Below is a small trained network, with its code and all its weights. Each question gives an input and a class and asks what happens when units are switched off, that is, made to give their printed mean instead of their output.

import numpy as np


def w(rows, s, z=0):
    codes = np.array(rows[::2]) - 128.0
    scale = np.full(codes.shape[1], s)
    scale[-1] = z or s
    return codes * scale


def f(y):
    return np.maximum(y, 0)


def log_softmax(a):
    a = a - a.max(-1, keepdims=True)
    return a - np.log(np.exp(a).sum(-1, keepdims=True))


def net(x, mask):
    res = np.array(x, float).reshape(1, 6) / 4 @ E
    y = f(res @ A[0][:, :-1].T + A[0][:, -1])
    res = res + np.where(mask, y, B[0][:, -1]) @ B[0][:, :-1]
    return log_softmax(res[-1] @ U[:, :-1].T + U[:, -1])


A, B = {}, {}
E = w([
[99,51,102,95,181,216,114,56],'x0',
[146,129,201,60,53,220,128,169],'x1',
[136,211,190,201,171,184,74,116],'x2',
[139,228,50,79,98,144,107,81],'x3',
[214,160,143,96,187,146,237,127],'x4',
[106,141,243,92,106,68,134,9],'x5',
],0.011)
A[0] = w([
[158,126,147,115,157,123,247,147,90],'n0',
[70,113,113,151,52,151,82,132,75],'n1',
[100,158,184,133,102,88,159,41,72],'n2',
[138,243,23,53,75,156,96,63,4],'n3',
[124,116,178,103,38,178,142,165,78],'n4',
[112,129,59,37,87,94,134,124,103],'n5',
[71,56,112,94,192,209,106,64,3],'n6',
[123,104,52,175,133,163,107,203,106],'n7',
[125,37,93,72,113,101,171,127,124],'n8',
[93,107,212,115,98,67,126,58,94],'n9',
[74,81,108,92,198,224,115,66,100],'n10',
[154,83,196,88,90,200,105,153,84],'n11',
[98,10,216,180,174,115,157,208,35],'n12',
[37,106,113,138,55,89,23,124,91],'n13',
[117,108,96,213,188,24,141,96,68],'n14',
[97,117,109,148,176,72,137,121,66],'n15',
[167,134,171,81,133,91,116,50,48],'n16',
[69,105,122,142,83,111,26,138,100],'n17',
[132,185,182,199,197,200,41,117,136],'n18',
[170,181,139,68,204,144,194,115,47],'n19',
[126,127,69,180,114,192,144,156,28],'n20',
[116,151,141,67,119,176,110,140,88],'n21',
[135,205,167,157,54,20,139,229,2],'n22',
[147,132,72,153,147,150,125,231,42],'n23',
[135,166,151,65,58,161,122,170,83],'n24',
[108,46,106,86,74,70,138,149,86],'n25',
[120,163,64,133,176,79,104,90,53],'n26',
[136,118,188,93,53,184,140,169,56],'n27',
],0.011,0.0082)
B[0] = w([
[159,140,171,128,171,134,159,130,222],'n0',
[149,131,141,120,168,129,157,139,185],'n1',
[121,114,88,84,105,202,112,173,216],'n2',
[122,135,211,129,139,94,21,104,227],'n3',
[102,105,75,150,179,109,124,105,203],'n4',
[93,163,163,151,106,118,140,157,199],'n5',
[184,91,117,163,72,115,141,74,209],'n6',
[127,118,111,68,101,175,127,140,234],'n7',
[85,191,140,177,104,137,152,166,221],'n8',
[125,120,99,55,90,190,110,166,236],'n9',
[181,119,113,162,66,113,143,106,232],'n10',
[99,98,83,140,157,99,129,105,207],'n11',
[122,132,210,113,136,101,9,127,237],'n12',
[189,134,158,111,194,125,174,151,239],'n13',
[85,94,65,140,181,119,125,89,226],'n14',
[96,118,82,137,156,116,116,112,172],'n15',
[134,117,108,99,110,164,118,172,197],'n16',
[181,141,148,117,176,124,182,149,217],'n17',
[50,188,151,157,88,104,189,174,254],'n18',
[174,149,144,126,187,126,164,153,211],'n19',
[135,123,123,87,115,173,109,152,176],'n20',
[112,120,109,126,144,106,130,107,168],'n21',
[200,82,115,190,29,115,148,63,245],'n22',
[124,115,107,62,95,184,118,146,218],'n23',
[94,116,77,146,169,128,114,94,197],'n24',
[95,191,156,150,108,129,156,139,205],'n25',
[90,101,91,132,163,109,110,105,187],'n26',
[87,110,71,121,167,100,141,87,203],'n27',
],0.013)
U = w([
[129,123,93,23,86,207,115,138,100],'0',
[69,102,49,153,206,93,125,51,97],'1',
[228,102,130,197,28,110,151,43,139],'2',
[125,145,237,122,149,95,3,96,250],'3',
[224,157,180,113,237,132,211,133,96],'4',
[27,225,165,185,73,122,191,145,60],'5',
],0.011,0.016)

Each question gives the input, the list of numbers given to net, and the class t.
The units are the neurons (one row each of A and B). Each row of codes is followed by its name. A weight is (code - 128) times the scale printed after its matrix; where a second scale follows, it is the last column's (A, B and U).
mask holds one flag per neuron, in row order. A switched-off neuron (its flag False) gives its mean, the last column of its row in B, instead of its output. The means were averaged over made-up inputs and are rounded, as every weight is.
A unit's drop is (log p(t) with every unit on - log p(t) with that unit switched off) / (log p(t) with every unit on - log p(t) with every unit switched off).
The circuit of an input: a set's keep is (log p(t) with only the set's units on - log p(t) with every unit switched off) / (log p(t) with every unit on - log p(t) with every unit switched off). Starting from the 12 units with the biggest drops (on a tie, the unit counted first), units are removed one at a time, each time the one whose removal leaves the highest keep (on an exact tie, the one counted first), for as long as the keep stays at least 0.8.
units of the circuit, in order: the units of the circuit, biggest drop first
most important unit: the unit with the biggest drop
top k neurons: the k neurons with the biggest drops, biggest first
drop when u is switched off: that unit's drop, to one decimal
input [-4,-6,6,-2,-6,8], class 0: most important unit -> n9
input [-6,-7,6,-2,7,0], class 1: top 3 neurons -> n14, n13, n17
input [-3,-5,-7,5,5,-6], class 5: top 2 neurons -> n5, n8
input [-2,-4,3,7,-8,-3], class 4: top 4 neurons -> n13, n17, n12, n1
input [5,4,0,3,-6,-4], class 4: units of the circuit, in order -> n13, n17
input [-3,0,4,-3,-2,3], class 5: top 2 neurons -> n18, n3
input [-8,8,-6,-7,4,3], class 1: top 4 neurons -> n27, n4, n24, n11
input [-4,8,3,-5,-5,8], class 0: top 3 neurons -> n9, n2, n14
input [2,5,-1,-1,5,-4], class 1: units of the circuit, in order -> n11, n27, n9
input [0,-1,0,7,-8,7], class 4: top 3 neurons -> n13, n17, n12
input [1,6,1,-7,7,6], class 3: top 2 neurons -> n12, n13
input [-7,-8,-8,7,5,8], class 0: top 4 neurons -> n2, n9, n16, n18
input [-1,-3,-8,6,2,6], class 5: top 2 neurons -> n5, n8
input [6,4,1,2,-8,1], class 4: top 3 neurons -> n13, n17, n22
input [-7,1,-2,0,7,8], class 0: units of the circuit, in order -> n2
input [-8,-2,1,6,-3,2], class 2: drop when n22 is switched off -> 4.5
input [-3,0,-4,-2,-2,3], class 5: drop when n23 is switched off -> 0.5
input [-7,5,8,-4,-6,5], class 5: drop when n24 is switched off -> 0.0
